Here is a tiny trained network, its code and every weight. The questions are about switching its units off for an input and a class, where a switched-off unit gives its printed mean instead of its output.

import numpy as np


def w(rows, s, z=0):
    codes = np.array(rows[::2]) - 128.0
    scale = np.full(codes.shape[1], s)
    scale[-1] = z or s
    return codes * scale


def f(y):
    return y / 2 * (1 + np.tanh(0.7978845608 * (y + 0.044715 * y**3)))


def log_softmax(a):
    a = a - a.max(-1, keepdims=True)
    return a - np.log(np.exp(a).sum(-1, keepdims=True))


def net(x, mask):
    res = np.array(x, float).reshape(1, 5) / 4 @ E
    y = f(res @ A[0][:, :-1].T + A[0][:, -1])
    res = res + np.where(mask, y, B[0][:, -1]) @ B[0][:, :-1]
    return log_softmax(res[-1] @ U[:, :-1].T + U[:, -1])


A, B = {}, {}
E = w([
[216,192,195,115,99,135,218,117,220,75,239,217],'x0',
[76,53,185,112,20,116,211,196,132,209,57,195],'x1',
[164,130,205,239,105,53,82,244,115,168,196,94],'x2',
[69,218,50,250,105,81,106,173,239,106,2,94],'x3',
[192,88,39,82,102,215,96,250,184,106,170,65],'x4',
],0.0084)
A[0] = w([
[131,135,67,138,219,112,97,105,135,148,107,112,136],'neuron 0',
[192,167,63,1,185,221,103,128,252,62,144,104,203],'neuron 1',
[135,178,153,94,84,141,200,50,136,142,146,192,225],'neuron 2',
[103,74,113,94,175,174,225,73,138,76,112,127,250],'neuron 3',
[102,117,88,135,104,153,71,202,131,80,202,89,222],'neuron 4',
[67,119,118,180,138,141,3,100,65,105,124,40,172],'neuron 5',
[163,84,156,54,136,83,139,160,56,184,189,162,254],'neuron 6',
],0.0073,0.0037)
B[0] = w([
[210,124,143,143,136,111,192,96,122,110,79,163,169],'neuron 0',
[238,253,91,98,40,192,87,131,52,114,92,183,248],'neuron 1',
[17,199,171,154,194,142,78,112,132,111,195,240,197],'neuron 2',
[85,174,115,35,91,132,37,76,118,47,143,81,193],'neuron 3',
[231,146,109,211,31,172,22,188,92,182,106,84,207],'neuron 4',
[210,90,204,57,201,80,196,13,102,176,36,37,209],'neuron 5',
[149,83,189,107,110,223,158,182,118,190,177,244,221],'neuron 6',
],0.0074,0.015)
U = w([
[70,200,168,235,91,2,163,204,225,108,98,164,252],'0',
[148,73,160,91,195,102,155,122,110,190,136,119,50],'1',
[19,57,61,71,96,155,93,116,107,172,75,126,173],'2',
[127,42,164,138,63,168,173,240,108,142,225,124,174],'3',
[88,175,177,128,190,132,123,105,107,47,244,181,97],'4',
[148,110,141,211,142,78,60,191,125,168,124,24,151],'5',
[198,206,26,117,47,142,116,151,104,86,117,108,76],'6',
[125,127,112,179,168,35,235,107,114,100,59,71,65],'7',
],0.0078,0.0023)

Each question gives the input, the list of numbers given to net, and the class t.
The units are the neurons (one row each of A and B). Each row of codes is followed by its name. A weight is (code - 128) times the scale printed after its matrix; where a second scale follows, it is the last column's (A, B and U).
mask holds one flag per neuron, in row order. A switched-off neuron (its flag False) gives its mean, the last column of its row in B, instead of its output. The means were averaged over made-up inputs and are rounded, as every weight is.
A unit's drop is (log p(t) with every unit on - log p(t) with that unit switched off) / (log p(t) with every unit on - log p(t) with every unit switched off).
The circuit of an input: a set's keep is (log p(t) with only the set's units on - log p(t) with every unit switched off) / (log p(t) with every unit on - log p(t) with every unit switched off). Starting from all 7 units, units are removed one at a time, each time the one whose removal leaves the highest keep (on an exact tie, the one counted first), for as long as the keep stays at least 0.8.
units of the circuit, in order: the units of the circuit, biggest drop first
top k neurons: the k neurons with the biggest drops, biggest first
drop of u: that unit's drop, to one decimal
input [-2,4,4,-3,-8], class 3: top neuron : (neuron 6)
input [-6,-1,3,-3,5], class 5: units of the circuit, in order : (neuron 4; neuron 1)
input [-3,6,0,-7,-8], class 4: top 2 neurons : (neuron 2; neuron 4)
input [-8,-5,5,-4,8], class 5: units of the circuit, in order : (neuron 4; neuron 5)
input [6,-8,7,7,-1], class 5: units of the circuit, in order : (neuron 1; neuron 3; neuron 4)
input [-2,-1,-8,-4,-1], class 4: top 2 neurons : (neuron 4; neuron 2)
input [3,-6,0,5,-7], class 0: top 3 neurons : (neuron 3; neuron 6; neuron 1)
input [-5,-8,0,-3,0], class 1: top 2 neurons : (neuron 5; neuron 3)
input [5,7,-5,3,-5], class 4: top 2 neurons : (neuron 2; neuron 3)
input [1,2,-7,-3,1], class 4: top 2 neurons : (neuron 2; neuron 4)
input [5,-2,1,2,-1], class 4: top 2 neurons : (neuron 4; neuron 2)
input [-6,-7,7,3,-2], class 7: top 2 neurons : (neuron 5; neuron 0)
input [-7,-2,5,-8,0], class 1: top 2 neurons : (neuron 5; neuron 1)
input [-8,-8,-4,7,1], class 7: units of the circuit, in order : (neuron 5)
input [8,8,1,-3,-2], class 4: drop of neuron 2 : 1.4
input [8,-8,-8,-8,3], class 6: drop of neuron 1 : 6.0
input [0,6,-7,-4,-1], class 4: drop of neuron 1 : 0.0
